Here is a tiny trained network, its code and every weight. The questions are about switching its units off for an input and a class, where a switched-off unit gives its printed mean instead of its output.

import numpy as np


def w(rows, s, z=0):
    codes = np.array(rows[::2]) - 128.0
    scale = np.full(codes.shape[1], s)
    scale[-1] = z or s
    return codes * scale


def f(y):
    return y / 2 * (1 + np.tanh(0.7978845608 * (y + 0.044715 * y**3)))


def log_softmax(a):
    a = a - a.max(-1, keepdims=True)
    return a - np.log(np.exp(a).sum(-1, keepdims=True))


def net(x, mask):
    res = np.array(x, float).reshape(1, 6) / 4 @ E
    y = f(res @ A[0][:, :-1].T + A[0][:, -1])
    res = res + np.where(mask, y, B[0][:, -1]) @ B[0][:, :-1]
    return log_softmax(res[-1] @ U[:, :-1].T + U[:, -1])


A, B = {}, {}
E = w([
[99,9,71,161,31,175,148],'x0',
[127,131,131,116,122,157,130],'x1',
[132,126,123,127,145,142,146],'x2',
[138,120,121,145,138,94,130],'x3',
[116,115,134,130,166,102,146],'x4',
[131,168,221,179,33,110,186],'x5',
],0.012)
A[0] = w([
[77,11,95,183,82,153,160,155],'n1',
[115,78,173,133,106,151,159,113],'n2',
[166,131,119,68,149,130,42,160],'n3',
[176,162,248,221,102,144,199,189],'n4',
[164,107,89,109,186,113,116,252],'n5',
[101,78,139,150,84,139,181,122],'n6',
[108,45,34,80,134,145,68,165],'n7',
],0.013,0.011)
B[0] = w([
[119,37,78,218,60,9,67,250],'n1',
[218,104,70,137,75,111,91,159],'n2',
[230,87,141,31,239,159,131,190],'n3',
[90,169,253,119,119,10,135,233],'n4',
[211,178,131,110,205,204,5,224],'n5',
[72,66,231,212,16,68,135,183],'n6',
[11,161,55,254,210,163,24,245],'n7',
],0.0097,0.019)
U = w([
[241,139,139,76,170,217,88,254],'0',
[160,150,63,146,94,157,191,45],'1',
[124,101,122,102,116,184,141,28],'2',
[53,126,59,208,145,156,100,197],'3',
[125,254,208,109,127,104,180,213],'4',
[126,123,89,109,116,152,212,39],'5',
[138,79,91,114,136,132,202,41],'6',
[156,55,156,152,31,91,152,142],'7',
],0.012,0.0049)

Each question gives the input, the list of numbers given to net, and the class t.
The units are the neurons (one row each of A and B). Each row of codes is followed by its name. A weight is (code - 128) times the scale printed after its matrix; where a second scale follows, it is the last column's (A, B and U).
mask holds one flag per neuron, in row order. A switched-off neuron (its flag False) gives its mean, the last column of its row in B, instead of its output. The means were averaged over made-up inputs and are rounded, as every weight is.
A unit's drop is (log p(t) with every unit on - log p(t) with that unit switched off) / (log p(t) with every unit on - log p(t) with every unit switched off).
The circuit of an input: a set's keep is (log p(t) with only the set's units on - log p(t) with every unit switched off) / (log p(t) with every unit on - log p(t) with every unit switched off). Starting from all 7 units, units are removed one at a time, each time the one whose removal leaves the highest keep (on an exact tie, the one counted first), for as long as the keep stays at least 0.8.
circuit, biggest first: the units of the circuit, biggest drop first
k most important neurons: the k neurons with the biggest drops, biggest first
drop when u is switched off: that unit's drop, to one decimal
input [2,2,-4,-6,-8,2], class 7: circuit, biggest first => n7
input [0,2,-7,-7,3,-8], class 0: 3 most important neurons => n3, n5, n1
input [0,7,-2,-1,8,-6], class 0: 3 most important neurons => n5, n1, n3
input [0,-1,7,-8,7,-8], class 0: 2 most important neurons => n5, n3
input [-2,1,6,4,8,1], class 4: 2 most important neurons => n3, n7
input [0,-6,-6,-4,7,8], class 4: 2 most important neurons => n4, n1
input [0,1,2,-4,0,5], class 4: 2 most important neurons => n1, n4
input [-1,5,2,-2,1,6], class 4: drop when n1 is switched off => 0.3
input [-7,-3,5,-4,7,2], class 4: drop when n5 is switched off => 0.0
input [-1,-2,1,6,-3,3], class 4: drop when n1 is switched off => 0.3
input [0,7,-1,8,0,-8], class 0: drop when n1 is switched off => 0.4
